Each row is followed by its class number.
[ 22 -35 -13  -5 -17  50 -10  26  10 -41  48  -2  -3 -20 -13 -41  -4 -24
  53 -32  15 -11 -31 -56 -12 -49  -5   2  -1   8  53  -8 -17   3 -12  43
  -7 -19 -19 -13   2] : 1
[ -51  -10    2   37   53  -24  -28   -1   -8  -24  -17   15  -24   15
  -28   -7    3   23    9 -108   22    1   -2  -22  -32   55    9  -28
  -46  -30  -25    5   -9   24   -7  -21    5   -2   -1   -6   15] : 0
[ 32 -29  -4 -10   4  36 -11  -4  -6 -25   5 -16 -23  18 -24  35  34  32
  35 -52  38 -13  -7 -27 -17   7 -22  -5  43  27  41  -1  16  13  18 -14
 -19  25 -24  14  32] : 2
[ -2  48  70 -15  29 -14  13 -31 -30   2 -22  -5 -29  57  26  -6 -18 -20
 -32   7  39   1  40  -4  -5 -17 -38 -27  11 -22  25  30  -1  -8  36  -1
  47  20  -2 -36  -9] : 0
[-24  23  81   2  13 -60  48 -35  -4  34 -27   2 -30  69   9 -42 -28  -8
 -38  33  16 -11  11  -4 -27 -12 -37 -33  10   6  -7   9 -23  -6  11 -86
  20 -32   4 -13 -19] : 4
[-30  -2  34  29   6 -30  14 -30  36  18  -5 -13 -27  37 -23 -23  -1  13
  36 -54  31 -52  -7  -9  -1  18 -27 -14  -3  50  -4 -11   0   9 -20 -74
 -33 -15  -1   0  24] : 6
[-25  54  23 -18 -15   2  25 -12  50 -31 -35   6 -19 -10  23 -33   2  26
  24 -17 -25   0  12  18 -52  14   7  17  13  -7  14  47  26 -17  21  29
  13  40  14  26 -34] : 7
[ 11 -28 -21   3 -19  23   5   7  12 -38  21  -2   9 -48 -13 -53  12 -21
  13  -7  31 -16  21 -52 -12 -62  -5  -8  -1  20  52 -17 -29   5 -44   5
  15 -28   1 -17   7] : 6
[ 17 -35  32 -25  16 -35 -24  -5 -47 -43  23   2 -13  19  -7 -44 -63  15
   0 -75  45 -15 -30 -42  31  27 -49   2  32  34   8  11 -20  34  -4  60
  -7  37   8 -19  21] : 9
[-32  39  31  11 -32  -2   8 -16  76 -49 -31 -14 -38  22  15 -29  11  55
  -4 -15 -22  -7  15  31 -74  33   2   5   5  13   9  26  24 -39  13  24
  -8  35  31  26 -30] : 11
[ -7 -16  17  25 -12 -16 -19  -9  40  21  -4  -1   5  21   1   1  17  14
  22 -47  -3 -27  -6   1  -8  14  -3   3 -37  24  -6   0  23   7  21 -54
 -36  -9  -5  12   4] : 5
[ 24  43   3   8  19  40  12  29   2 -32   3  24 -33  19  -2  10  23  12
  27  15  36 -40   6 -34 -66  17  14  16 -33  11  16  64  35 -27  52 -58
 -12 -30   7  -4 -31] : 7
[  2 -41 -17 -19   4   8   5  -8 -27 -17  30  -3 -35  -3 -16  20  -1  22
 -14 -62  42 -27   1   3   4   3  -5 -13  27   4   5 -15  30  20  20   4
 -21  20  -3  -1 -17] : 11
[-35 -20  25  15  17 -25  -6  -3  28  -2  38   7 -39   8  -5 -29 -23   3
  34 -31  -3 -76 -12 -12  12  -2 -10 -21 -41   4  -5   4  18  -5 -19 -32
 -17 -18  -2   3  29] : 8
[ 21   6  21  10   0   3 -18  35  10 -22  25   1  -8  41 -14   1   1  12
  39  30  63 -38   8 -43 -68  13  -7 -17 -13  26  27  29  43 -16  30 -48
 -20 -27   2 -10  -6] : 12
[-47 -46  31  22  -6 -22  -5 -33  27  19 -29  15  -8  66 -17 -34  -1   4
   6 -41   9 -34  -2   2   7  13 -11  -8 -40  25 -13 -27  -6  29  -3 -73
 -51 -25 -13  15  14] : 4
[-34  77  77  -8  12 -75   6 -28 -16  21 -18   0 -19  28  32 -37 -27  -4
 -51  35 -14 -23   3  55 -15   7 -21 -40  -5 -12   3  -5  -1 -31  26 -36
  34 -29  20 -15  -7] : 10
[-32  32  60 -16  14 -35   8 -52  -8  36 -18  20 -40  20   9 -38 -29   8
 -75  34  10 -38  20  11 -34  22 -17 -30  14   0   1  10  -2 -25   4 -48
  26  -5   6 -15 -20] : 4
[  2  27  39 -26 -18  27   9   3  31 -14  -7 -10 -45  -4  20   9  13  32
 -33 -25 -25   7  17  20 -32  24  13  32  28  27  34  40   5 -30  10  48
  -1  70  33   9 -20] : 9
[ 71  30   7  -9  11 -27  -1  11 -59 -42 -25   9  13  10   5 -39 -17  28
  39 -52  35  36 -24 -36   9  18 -50  41  50  -1   2  45 -19  47  60  47
 -26  35 -28  11  23] : 2
[ -3 -40 -22  -2   2  37 -25  22  -5 -12  36  11  30  -1  -6   6  10 -19
  42 -12  29  -2   4 -37  -7 -37  -2 -14 -26  -9  48 -13   4  20  -1  21
  15  -2  -1  -3   8] : 12
[ -2  15  67  44  38 -14  21  -1 -45  22 -26 -12 -17  14 -25  -5  -9 -19
  13 -71  40  16 -13 -13  18   2  22  -9  19 -58 -20  17 -17  38 -21   6
  11  34 -10 -40 -18] : 12
[ 38 -10  43  -7  19  17 -12  16  -6 -17  89 -26 -42  34 -16 -17 -18  17
  23 -12  62 -57  11 -20 -60  -9 -17  -6  40  30  36  36  61 -32  23 -37
  19 -17   1 -19 -16] : 1
[-16  31  24  13 -20  14  13  -8  82  -9 -34 -17  15  33  12   7  37  32
  21  19 -51  49   8  24 -39  31  11  22  18  12  20   6 -20 -16   0   7
 -21  40  21  41   2] : 12
[-11 -12  34  40  51  20  15  -3 -61 -16 -19  -3 -24  25 -39   7  25  -6
  10 -80  59  20  -4 -34  20   8  -1 -24 -14 -15   9  35 -21   9 -16 -18
  -5  16 -18 -21 -42] : 4
[ 10  56  34   1 -32   1  -3   3  69  -3 -23 -19  -5   2  14   0   7  37
  11  -7 -27   8   3  18 -54  21 -14  43  16  42  39  34  34 -36  34  37
   2  73  23  14  -4] : 5
[-47 -49  63  55  41 -54  26 -20 -13  -4  15   9 -50  -2 -20 -53  -5   6
  -7 -88  -1  -1 -38   2 -22  26  40 -24 -40 -29 -60  -6 -60  36 -25 -21
 -16  -3  -3 -21 -15] : 7
[ 14  45  41  -1   7   6  -3  15  -2 -24   7 -15 -31  24   9 -12 -13   9
  28  -9  40 -48   0 -45 -63  -5 -17 -12  -3  16  35  33  30 -33  31 -57
   2 -39   7  -5 -12] : 3
[-12  40  42  -3 -10  -2  -8  26  27  -6  -3 -10 -29  41  -9 -26  19   8
  44 -16  22 -33 -10  -6 -87  -9  -9   6  -6  36  25  23  28 -36  14 -39
   5 -40   6   7   3] : 10
[-51   7  20  12  14 -30   5 -11  51 -10  -8  15 -31  20  -2 -45   1  19
   3 -15 -11 -77   8   4  -5  27  14  -1 -36  18 -24  30  15  -9  -4 -60
 -20 -25  13  18   2] : 1
[  0  60  70 -24  53 -47  25 -21 -25  11  11  -2 -26  34  35 -36 -59 -19
 -31  -9   0 -53   7   7  12 -23 -31 -60   7 -44  17   1  -8 -12   5  -1
  63  -2  16 -28  -9] : 3
[-40 -40  15  57  30  -7 -13 -10 -20 -33   8  11 -15  20 -35 -20  16  15
 -23 -62  25  17 -28   2 -18  23  26  12 -38 -12 -29  -2 -44   0 -25  -4
 -36   2   8 -13 -43] : 11
[-15  28  -2   9 -34  12 -22   7  81 -42 -20 -14 -10  -7  -8 -15  22  51
  18 -37 -21  -9  11  41 -86  25  25   7  -1  13   4  10  51 -41  -3  16
  10  18  22  29  -3] : 10
[  8   2  14 -32  -4 -19  -7  13  -7  -5  25  -4 -20  20 -15  28 -33  11
  19 -26   6 -24 -23  -7  10  22 -20 -15  31  28  41  -7  18   7  12  -8
 -24  13   0  -1  10] : 9
[ 53 -10  28 -21  -5  10 -10   6 -39 -10   0 -10   9  17  11 -14 -40  11
  30 -47  20  39 -35 -58  43  21 -37  20  65  21  10  15 -24  57  29  39
 -13  31 -17   4  38] : 9
[ -2 -13   1 -26  -6  18 -31   0   3 -57  11  11 -11  27 -16  31  -9  23
  16 -56  44  -7  -1 -72   6  21 -42 -35  38  15  66  -7  44  14  27 -16
 -21   9  -7  14  45] : 8
[ 36 -30 -25  -9 -14  28 -17  47  12 -36   8  17  26 -14 -16 -40 -16 -20
  39   9  27 -19   7 -32 -22 -85 -10   3 -49   1  60   0 -16  10  -4  27
  14 -16 -17 -25  17] : 2
[-14  76  27 -21  16  14   9   7  23  16   2   3 -36  22   9 -33   1  33
  -5   4  38 -41  12 -31 -81  41 -28   1  15  44  19  48  33 -35  38 -70
  -3 -27  28  12 -17] : 6
[-38  -5  56  55  42 -37  25 -21 -48  20   1  -5 -36  11 -43 -33 -11  -3
   6 -70  16  17 -29  12   6  20  14 -11 -22 -31 -23  14 -48  27  -9  -9
 -15  12 -11 -18 -40] : 4
[ -10  -25   58   50   56   -2   25    7  -65    6   15  -14  -54    2
  -21   -9    4    7  -10 -109   43   -5    6   -3   16   -4   14  -27
  -13  -40   -9   14    4   10  -29  -47    4   14   -6  -28  -30] : 4
[  6 -33 -26 -47  -5  24 -26   2 -47 -46  53  -5 -26  16 -20  19 -33   9
  27 -23  46   5 -23 -40  -7  16 -39  -8  23  -2  20  -3  13  13  24  29
 -35   7 -23   2  13] : 0
[-26 -39  32  -4  17 -17  15 -10 -10  13  24  21 -63  22  -9 -40  -5  13
  13 -61  20 -52  15   5   3   4  -6  16 -46  14 -16  32 -12  26  26 -41
 -40  -5 -11   6   2] : 4
[-48  15   1 -26  14  -9  13  24   0  -4  15  14 -39   2  -9  -2  -3   6
 -31   6  16 -30  -5 -13 -56  18  -4   0 -40  25   7  43  20 -44  23 -38
 -28 -34  31   0 -45] : 8
[-11  32  27  -9 -27   3  -4 -20  84 -18 -46  -1 -20  29  11 -29  22  49
   8 -16 -23 -11  10  23 -72  20 -21   3   1  38  34  16   2 -32   6  35
  -1  52  12  32  17] : 2
[ 27 -16  35 -19  13 -29  23  11 -51 -34   5  -6 -25  -6  -5 -69 -42  -4
  27 -61  14 -13 -45 -49   3  -9 -34  23  23  12  -3  16 -37  28  -3  20
 -32  -9 -14 -26  18] : 4
[-33 -38  -2  17  11 -16   2   5  23  13 -12  -2 -34  12 -25  -4   5   7
   3 -26   7 -51 -11  -1  12  29  -1  29 -52  42 -24   5 -13  11  -3 -52
 -41  -4   3  -2   6] : 5
[ 33  -5 -16  -4  27 -20 -13   6 -35  14   1  10  19   3 -12 -17 -30  28
  36 -88  30  13 -64 -35   0  31 -38  15  38  27 -28   2  -8  32   2  44
 -18  24 -17   6  19] : 11
[ 11   9  25   1 -11 -28 -14  -6 -45 -21 -15   2   5  14  -2 -60 -15  11
  27 -70  32  28 -47 -28   5  14 -34  22  25  16 -23   9 -24  31  10  57
 -16  11  -7  18  29] : 10
[-19  47  94  -6  17 -39  20 -28  26   8 -36 -12 -46  60  25 -18 -57   3
 -47  25 -13 -49   3  -3  -2  20 -31 -53  18   5   9   2 -14 -23 -20 -49
  50  -8  33 -36  19] : 9
[ 39  -4  11 -11   5 -26  13  17 -24 -15  -7   1  16  10  -3 -29 -41   4
  73 -40   9  17 -64 -46  -4  13 -31  17  30  24 -18  17 -15  35   3  29
 -19   6 -25   0  33] : 7
[-26  -8  43  17  -1 -22   5 -11  33   5 -12  15 -24  54   3 -23  -5  -1
  35 -29   9 -53 -10  -7   1  11  -3   4 -41   2 -24   9  -6  18   6 -44
 -49 -12  -1  -3  18] : 12
[-40  80  70 -36  51 -42  20 -42  31  42   7  11 -12  53   6 -38 -30  -8
 -19  25 -10 -47  14  16 -11  14 -32 -36  26   6  29  18 -24 -11   7 -20
  48   5  20 -14   7] : 6
[ 30   6 -23 -36 -14  14 -18  -9 -39 -59  14 -11 -13  15 -31  27   2   1
  30  15  49 -20  12 -62  17  17 -52 -16  44  14  67  24   9  15  29  13
   3 -14  -7  14  19] : 5
[ 22 -16   7 -27  24  19  -8 -16 -42 -27  10  14 -11  55 -23  48  23  10
  -9 -40  71   3  24 -48  25  32 -30 -38  41   7  52   1  -3  34  31  -4
 -18  21   1   9  25] : 12
[  8  54  80  -8  23 -19  40 -19  -1  24 -11 -25 -49  54  27   3 -12  -1
  -6  25  -5 -11   8 -13  14  16 -41 -55  38  17  30  25 -19 -14  16 -24
  45  -1   2  -9  32] : 1
[   6  -36   34   42   59   18    2   -3  -53   22   35   -2  -25   10
  -32   43   22   19  -23 -114   45   20  -26  -10    2   15   31  -19
    1  -16  -19    9  -16   26   12   11   -2   46   -1  -29  -19] : 11
[ 39  18  37 -29   6 -15  -3   9 -42 -22  -6 -13  -4  19  10 -41 -55  10
  45 -54  35   8 -57 -61  26  30 -62  18  66  40   5  34   1  23  26  44
 -23  23 -25 -11  33] : 1
[ -14  -10   34   53   67  -16    4   -9  -46  -10   33   -1  -21    1
  -39   -9   -1    9   -7 -103   33   -6  -27    2    7    6   29  -20
   -2  -48  -20    2  -19   24  -10   -1    1   15    5  -28  -38] : 11
[  4 -49 -16  -8 -17  55 -10  23 -18  -5  37  -4  15 -17 -10  -2  15 -36
  28   9  38  -7  -5 -35 -15 -61   9  -7 -39   1  35   1 -11 -11 -34  21
  -8 -25  -1 -18 -25] : 12
[ -3  24  32 -18   7   3 -29  16  -2 -31  31  -7 -32  33   7 -20 -20  15
   1  21  23 -55   7  -9 -73  13  -5  -2  -8  10  25  29  43 -56   2  -9
   5  -8   9  -1 -28] : 3
[-45  49  53   1  -6 -15  11  -6  28 -42 -43  -9 -11  59  15 -17  21   5
   4  82  29 -11   9 -37 -57  29 -28 -23  -2  39  41  29  -4 -37  28 -55
 -15 -23  21   5 -26] : 12
[  1   8  10  23  33   2 -18 -12  13  11  -5   5  -8  67 -28  -4   7  24
  23 -50  30 -65 -15   6   2  37  -7 -11 -10  21  -9  -3  31   2  -7 -38
 -39 -13  -1  14   6] : 11
[  6 -39 -36  14 -22  35 -16  15  20 -47 -13   7  28   1 -13 -51   6 -14
   8  27  20  -6  -2 -16 -24 -54 -10 -17 -58  -1  33 -24 -27  -8 -28  23
   0 -26  -7  -7 -19] : 2
[ 42   9  28 -17  -5 -14 -18  -6 -27 -32  13 -11   4  12  17 -45 -44  10
  59 -70  -3   5 -44 -24   7  10 -29  44  33  -4 -10  23 -15  23  20  49
 -38  14 -23  10  18] : 3
[ 19 -33  14 -31   6  11 -10   5 -34 -67  53 -15 -41  29 -38  23  -7   8
  44 -53  49 -25  -9 -48  15  11 -26 -22  58  12  46  24  19   5  -2   1
 -21   1 -25  -6  16] : 1
[-33  35  20  -6 -11  -2 -29  -1  14  -9   7  14 -33  20   7 -16  -5  18
 -21  54  15  -9  14 -11 -93  25  -5  23 -33  16  17  26   7 -42  44 -74
 -28 -44  10   2  -9] : 0
[-45  56  13  13 -19   8 -11 -40 109   0 -12   3   8  10  -1 -32  -5  34
  32 -35 -47  16 -17  37 -66  43  -5  13  -2  10   4  10  -6 -27   6  26
   0  39  15  15 -22] : 6
[  1  22  33  13  31 -33   4 -23  29  26  46  19  -2  19   0 -32  -8   5
  27 -99  -5 -62 -29  27  -5   7   3  11 -18   4 -21   1  16  18  38 -13
 -43  16   1 -21  -4] : 6
[-19  37  38 -27 -20   7 -13  -2  60 -42 -20   4 -29   4  14 -15 -14  37
 -32   4 -33  -3  11  22 -29  39  10  20  21  16  35  24   8 -39  -1  19
 -18  54  23  10 -26] : 9
[  -2  -25   36   52   70  -18   16    2  -33  -29   26   19  -25    1
  -29   10   -4   10   -2 -109   22    7  -52  -22  -12   20   24  -24
  -14  -30  -24   -4  -28    8  -29  -14    1   27    2  -41  -12] : 7
[-18 -15  68  54  28 -29  -7 -15  -5  16  38  -4 -29  26 -29 -29   9  12
   9 -98  11  23 -29   6 -37  31  26 -11   0 -14 -18  15 -24  13   5  -3
 -11  11 -11 -12 -24] : 1
[-18 -43  35  32   3 -15  -4 -16  18   4  10 -10 -34  30  -6 -20  -5  15
  23 -31  -3 -67  -3  21   0  11   2 -10 -39  18 -23  -6  25  -4 -16 -63
 -37 -14 -16  -8  12] : 4
[  1 -16   5   0  27   9  -8   2  -7  -1  48  -9 -14  42  -9  25 -26   5
 -28  33  25 -33  -4   4 -23  18 -12 -36 -14  20   8   0  15 -30   3 -45
  25 -24  26 -20 -39] : 9
[-10   1  42   3  27 -31  31 -14  23   3  19  15 -24   9  16 -16  -4   5
  41 -64  -7 -66 -35 -10 -10  -9   1 -21 -27  16 -13  13  11  11  21 -38
 -20  -4   2  -6  13] : 7
[-10  -5 -21 -26  13 -16 -17  13 -34 -43  18  -3 -11   4 -20  -1 -26  14
  31 -55  41 -43 -22 -21  15  16 -33 -47  -1   9  15 -13  32  27  26  -1
   8 -26   7   6  38] : 10
[-20  -3  22  24  26 -25  -4 -21  13  14   6   8  -4   5   7 -17 -13   7
   3 -24  12 -79   4   9  25  13   9 -20 -40  -7 -22  -1  20  18   3 -40
 -15  -5  19  -8  17] : 12
[ -9 -26 -20 -27 -21  49 -25  25  10 -43  17   3  11 -26  -8 -44  12 -26
  59 -23   0 -23 -21 -45   1 -66  -2  -6 -34   9  50 -10 -32   9 -33  58
  20 -34  -3   9  48] : 10
[  0  -8  77  63  41 -32  30  -7 -43  -5  27  -5 -54   2 -35 -15 -27  -2
  22 -75  25  -1 -40   2 -11   6  29   0 -21 -31 -34  31 -36  15 -17   5
   1  28  -3 -48 -17] : 7
[-12 -48 -22   9 -11   4  -6  30  21 -27  40   8   8 -36  -8 -20   1 -21
  42 -20 -13   1 -11 -50 -17 -62  -4 -19 -30  -5  41 -20 -19  -6 -47  -2
  12 -42  -7   1  24] : 8
[-27 -41  68  48  29 -22  -6 -17 -51 -11  41 -10 -13  19 -23  -5  36 -11
   5 -69  17  20 -31  16  12  10  39  10  -9 -31 -14   1 -35  13 -20  24
 -59  39  -8 -21 -40] : 12
[-11 -47  23  32  25 -12   2 -10  19  -5  56  -1 -21  32 -29   2  19   6
  24 -51  11 -42 -10  18   6   1  23  20 -16  28 -13  19   9   0   3 -12
 -27  26  -6  -6 -10] : 1
[ 27 -11 -23 -12  10  22  -8  -3 -28 -40  12  -8  -2  -9  -1  36   7   5
  39 -92  18   8   0 -24  26  -5 -13 -26  26 -23  42 -14  13  26  19  26
   2  25 -23  12   2] : 3
[ 28 -64 -24  -2 -29  41  -7  33  28 -30  18 -11   8 -24 -21  23  17 -25
  36 -32  10  15   9 -45 -35 -71   0  13 -25   9  48   3 -16  -3 -22   6
  32 -16 -10 -32   5] : 5
[ 13 -46 -13   5 -13  35  -7  29  10 -28  27  -9  33 -15 -11  -4  24 -31
  53   0  21 -11 -15 -53 -15 -57  12 -15  -8   8  52 -24  -5  16 -23  40
   2   0  -8 -15  13] : 12
[ 15 -34 -15 -25   0   1  12  -8 -38 -50  21   7 -45   9 -37  -4 -10  12
  19 -39  50 -17  13 -48   3  12 -31 -21  42   1  41  -3  -1  45  33  -2
 -10   2 -22   6  15] : 4
[ -2 -29  11  40  -4 -21  -8 -13  39  -3  12 -13   0  33 -20   0   7   0
  23 -26 -13 -31 -16  16   4   8   0  14 -36  12  -6 -20  -5  12  14 -46
 -35 -16  -3  -8   1] : 5
[-31  21  30 -21  -5   3   7   2  55 -44 -36  -6   2  27  27  -9  20  25
 -17  35 -23 -10  -3 -10 -28  34  -2  -5   5  33  21  11   1 -33  -8  30
 -22  48  32  13   7] : 12
[ -5  40  36 -24  -6   3  -1  18   0 -22 -16  -5  -8  41 -12 -42   1   1
  24  24  24 -41   4 -18 -56   5 -13   6   2  28  42  42  42 -28  23 -22
 -30 -24  -1   5 -36] : 4
